[[116 131 138 130 132 134 126]
 [127 142 124 131 131 144 131]
 [132 118 146 129 118 130 128]
 [119 142 120 129 128 141 122]
 [121 128 141 131 129 136 130]
 [118 129 138 133 130 137 129]
 [119 127 111 142 123 135 132]
 [125 116 139 133 119 129 128]
 [123 135 130 132 130 140 131]
 [124 130 137 123 116 131 117]
 [129 113 135 125 130 101 125]
 [135 136 120 137 129 142 141]]
|
[[116 131 138 130 132 134 126]
 [132 118 146 129 118 130 128]
 [121 128 141 131 129 136 130]
 [119 127 111 142 123 135 132]
 [123 135 130 132 130 140 131]
 [129 113 135 125 130 101 125]]

[[157 140]
 [ 98 122]]
|
[[157 140]]

[[128 130 131 126 129 125 127 131 132 131 135 130 131 128 128]
 [119 138 128 125 131 126 125 126 128 130 138 131 130 118 126]
 [126 129 132 124 129 136 129 129 133 129 134 129 130 128 128]
 [131 135 131 127 128 147 130 123 133 124 121 124 131 134 127]
 [126 151 126 129 126 114 129 123 133 127 151 127 126 135 130]
 [130 140 133 124 127 145 130 121 124 128 123 123 131 134 127]]
|
[[128 130 131 126 129 125 127 131 132 131 135 130 131 128 128]
 [126 129 132 124 129 136 129 129 133 129 134 129 130 128 128]
 [126 151 126 129 126 114 129 123 133 127 151 127 126 135 130]]

[[142 124 135 149 149 150 104 143 110 127 116 145]
 [147 126 108 148 135 140 129 118 118 141 131 132]
 [111 127 132 135 144 121 138 103 129 145 105 112]
 [152 136 131 152 121 127 115 150 138 128 114 144]]
|
[[142 124 135 149 149 150 104 143 110 127 116 145]
 [111 127 132 135 144 121 138 103 129 145 105 112]]

[[129 124 128 131 127 134]
 [135 130 142 128 133 129]
 [125 129 120 107 129 130]
 [131 127 114 134 128 120]]
|
[[129 124 128 131 127 134]
 [125 129 120 107 129 130]]

[[121 128 136]
 [123 127 131]
 [137 126 130]
 [150 126 131]
 [123 126 131]
 [119 123 131]
 [129 125 145]
 [120 138 124]
 [123 125 126]]
|
[[121 128 136]
 [137 126 130]
 [123 126 131]
 [129 125 145]
 [123 125 126]]

[[126 129 125 126 125 130 117 114 116]
 [127 129 133 129 115 125 125 127 127]
 [128 124 131 127 130 127 127 125 125]
 [122 125 128 130 123 127 104 116 121]
 [125 129 127 127 109 126 114 111 113]
 [122 127 121 127 128 129 123 127 140]
 [125 127 129 129 132 129 120 125 127]
 [128 129 133 129 126 127 133 131 130]]
|
[[126 129 125 126 125 130 117 114 116]
 [128 124 131 127 130 127 127 125 125]
 [125 129 127 127 109 126 114 111 113]
 [125 127 129 129 132 129 120 125 127]]

[[130 136 127 121 119 147 130 138]
 [122 122 114 120 123 132 127 129]
 [145 141 149 155 145 123 147 129]
 [130 125 114 116 123 144 133 138]
 [129 141 133 134 131 139 137 138]
 [127 139 129 128 127 143 134 141]
 [118 127 115 125 134 127 129 144]
 [138 141 143 149 146 124 143 137]
 [121 128 118 122 124 135 128 133]
 [155 136 135 136 136 148 154 138]
 [134 128 147 132 119 115 114 117]]
|
[[130 136 127 121 119 147 130 138]
 [145 141 149 155 145 123 147 129]
 [129 141 133 134 131 139 137 138]
 [118 127 115 125 134 127 129 144]
 [121 128 118 122 124 135 128 133]
 [134 128 147 132 119 115 114 117]]

[[107 118 105 120 116 135 134 122 130 124 132 146 123]
 [140 131 113 107 144 119 138 129 115 110 146 113 143]
 [140 122 126 134 138 131 115 108 144 110 122 142 109]
 [119 113 118 122 154 105 131 133 117 142 121 156 112]
 [117 139 129 124 120 123 120 136 109 122 103 122 142]]
|
[[107 118 105 120 116 135 134 122 130 124 132 146 123]
 [140 122 126 134 138 131 115 108 144 110 122 142 109]
 [117 139 129 124 120 123 120 136 109 122 103 122 142]]
